Below is a small trained network, with its code and all its weights. Each question gives an input and a target symbol and asks what happens when units are switched off, that is, made to give their printed mean instead of their output.

import numpy as np


def w(rows, s, z=0):
    codes = np.array(rows[::2]) - 128.0
    scale = np.full(codes.shape[1], s)
    scale[-1] = z or s
    return codes * scale


def norm(h):
    return h / np.sqrt((h * h).mean(-1, keepdims=True) + 1e-5)


def f(y):
    return y / 2 * (1 + np.tanh(0.7978845608 * (y + 0.044715 * y**3)))


def softmax(a):
    e = np.exp(a - a.max(-1, keepdims=True))
    return e / e.sum(-1, keepdims=True)


def log_softmax(a):
    a = a - a.max(-1, keepdims=True)
    return a - np.log(np.exp(a).sum(-1, keepdims=True))


def net(x, mask):
    ids = ['εηθλπσφψω'.index(c) for c in x.split()]
    T = len(ids)
    res = E[ids] + P[:T]
    u = 0
    for l in range(2):
        q, k, v = (norm(res) @ M[l].T for M in (Q, K, V))
        z = softmax(np.where(np.tri(T) > 0, q @ k.T / 3**0.5, -1e9)) @ v
        res = res + np.where(mask[u], z, O[l][:, -1]) @ O[l][:, :-1]
        u += 1
        y = f(norm(res) @ A[l][:, :-1].T + A[l][:, -1])
        res = res + np.where(mask[u : u + 8], y, B[l][:, -1]) @ B[l][:, :-1]
        u += 8
    return log_softmax(norm(res)[-1] @ U[:, :-1].T + U[:, -1])


Q, K, V, O, A, B = {}, {}, {}, {}, {}, {}
E = w([
[244,78,251,160],'ε',
[142,99,111,101],'η',
[139,95,134,74],'θ',
[157,228,199,141],'λ',
[169,45,193,138],'π',
[145,90,164,60],'σ',
[116,95,133,117],'φ',
[143,105,141,71],'ψ',
[28,74,124,141],'ω',
],0.013)
P = w([
[133,73,118,140],'0',
[72,133,165,67],'1',
[190,37,67,87],'2',
[44,136,122,76],'3',
[138,59,96,93],'4',
[107,198,24,65],'5',
[208,2,135,125],'6',
[75,129,112,97],'7',
],0.0061)
Q[0] = w([
[244,10,4,148],'L0H1',
[214,119,54,14],'L0H1',
[128,238,198,30],'L0H1',
],0.0031)
K[0] = w([
[24,70,3,78],'L0H1',
[19,157,116,117],'L0H1',
[136,166,147,172],'L0H1',
],0.0057)
V[0] = w([
[95,98,141,125],'L0H1',
[39,167,107,118],'L0H1',
[165,108,2,77],'L0H1',
],0.0086)
O[0] = w([
[147,150,222,212,231],'L0H1',
[17,13,119,67,27],'L0H1',
[87,255,185,222,253],'L0H1',
],0.0045,0.0027)
A[0] = w([
[95,73,127,72,189],'L0N1',
[124,1,83,118,56],'L0N2',
[191,175,121,118,149],'L0N3',
[89,97,134,143,92],'L0N4',
[69,90,106,196,122],'L0N5',
[172,70,126,204,247],'L0N6',
[156,125,189,194,188],'L0N7',
[192,116,62,102,221],'L0N8',
],0.0082,0.0015)
B[0] = w([
[91,89,171,165,255],'L0N1',
[216,108,138,4,224],'L0N2',
[196,11,58,180,192],'L0N3',
[106,176,185,8,132],'L0N4',
[187,50,70,81,136],'L0N5',
[69,234,16,9,250],'L0N6',
[108,205,19,55,245],'L0N7',
[77,118,224,205,188],'L0N8',
],0.0038,0.0027)
Q[1] = w([
[52,103,114,3],'L1H1',
[171,90,140,181],'L1H1',
[72,151,113,136],'L1H1',
],0.007)
K[1] = w([
[1,130,79,126],'L1H1',
[100,169,143,63],'L1H1',
[126,249,110,179],'L1H1',
],0.0083)
V[1] = w([
[45,166,223,10],'L1H1',
[216,228,170,186],'L1H1',
[182,71,228,2],'L1H1',
],0.0063)
O[1] = w([
[38,130,49,235,214],'L1H1',
[39,129,19,255,105],'L1H1',
[204,145,38,211,254],'L1H1',
],0.0056,0.0061)
A[1] = w([
[101,167,189,105,127],'L1N1',
[37,88,127,141,250],'L1N2',
[78,205,144,177,130],'L1N3',
[121,56,110,160,135],'L1N4',
[220,95,107,179,174],'L1N5',
[125,188,242,104,224],'L1N6',
[140,148,65,112,224],'L1N7',
[221,155,149,1,214],'L1N8',
],0.0075,0.0023)
B[1] = w([
[101,175,70,150,121],'L1N1',
[224,125,210,107,187],'L1N2',
[194,170,130,116,165],'L1N3',
[160,168,142,134,160],'L1N4',
[151,127,59,236,254],'L1N5',
[1,194,152,106,136],'L1N6',
[92,110,208,224,204],'L1N7',
[51,82,81,145,221],'L1N8',
],0.0053,0.0047)
U = w([
[174,108,120,157,5],'ε',
[64,253,152,125,132],'η',
[154,158,198,183,63],'θ',
[218,35,82,7,174],'λ',
[241,164,56,54,66],'π',
[60,145,131,186,21],'σ',
[118,144,202,156,51],'φ',
[135,115,140,206,236],'ψ',
[67,133,50,68,169],'ω',
],0.0058,0.0027)

Each question gives the input, a string of symbols that net reads in full, and the target symbol t.
The units are the heads (3 rows each of Q, K, V and O) and the neurons (one row each of A and B). Each row of codes is followed by its name. A weight is (code - 128) times the scale printed after its matrix; where a second scale follows, it is the last column's (O, A, B and U).
mask holds one flag per unit, layer by layer, with each layer's heads first. A switched-off unit (its flag False) gives its mean, the last column of its rows in O or B, instead of its output. The means were averaged over made-up inputs and are rounded, as every weight is.
A unit's drop is (log p(t) with every unit on - log p(t) with that unit switched off) / (log p(t) with every unit on - log p(t) with every unit switched off).
The circuit of an input: a set's keep is (log p(t) with only the set's units on - log p(t) with every unit switched off) / (log p(t) with every unit on - log p(t) with every unit switched off). Starting from the 12 units with the biggest drops (on a tie, the unit counted first), units are removed one at a time, each time the one whose removal leaves the highest keep (on an exact tie, the one counted first), for as long as the keep stays at least 0.8.
circuit, biggest first: the units of the circuit, biggest drop first
unit that matters most: the unit with the biggest drop
top k neurons: the k neurons with the biggest drops, biggest first
k most important neurons of layer l: the k neurons of layer l with the biggest drops, biggest first
drop when u is switched off: that unit's drop, to one decimal
input η φ η σ φ, target ω: circuit, biggest first -> (L0N6; L0H1; L1N5; L1H1)
input λ λ η θ, target λ: circuit, biggest first -> (L0H1)
input η ω η ψ φ η ψ ψ, target η: circuit, biggest first -> (L0H1; L1H1)
input η η φ π, target η: 2 most important neurons of layer 0 -> (L0N7; L0N3)
input λ φ ω ψ θ θ, target ψ: top 2 neurons -> (L0N2; L0N6)
input φ φ θ ω ω π, target ω: top 2 neurons -> (L1N8; L0N6)
input ω θ φ θ θ η ε η, target η: 2 most important neurons of layer 1 -> (L1N6; L1N1)
input ψ ω φ ψ ψ η φ φ, target η: 2 most important neurons of layer 1 -> (L1N6; L1N1)
input ω ω φ ω φ, target λ: 2 most important neurons of layer 0 -> (L0N2; L0N5)
input ψ π ψ ε λ η φ, target ω: top 2 neurons -> (L0N6; L0N7)
input φ ψ ψ η ω η ε θ, target η: 2 most important neurons of layer 1 -> (L1N6; L1N1)
input φ λ θ ψ, target λ: 2 most important neurons of layer 1 -> (L1N7; L1N5)
input θ ω θ π, target ω: drop when L0N7 is switched off -> 0.1
input σ λ π ω, target λ: unit that matters most -> L0H1
input η π θ λ θ η θ π, target η: drop when L1N4 is switched off -> 0.0
input ω λ φ, target λ: drop when L0N2 is switched off -> 0.2
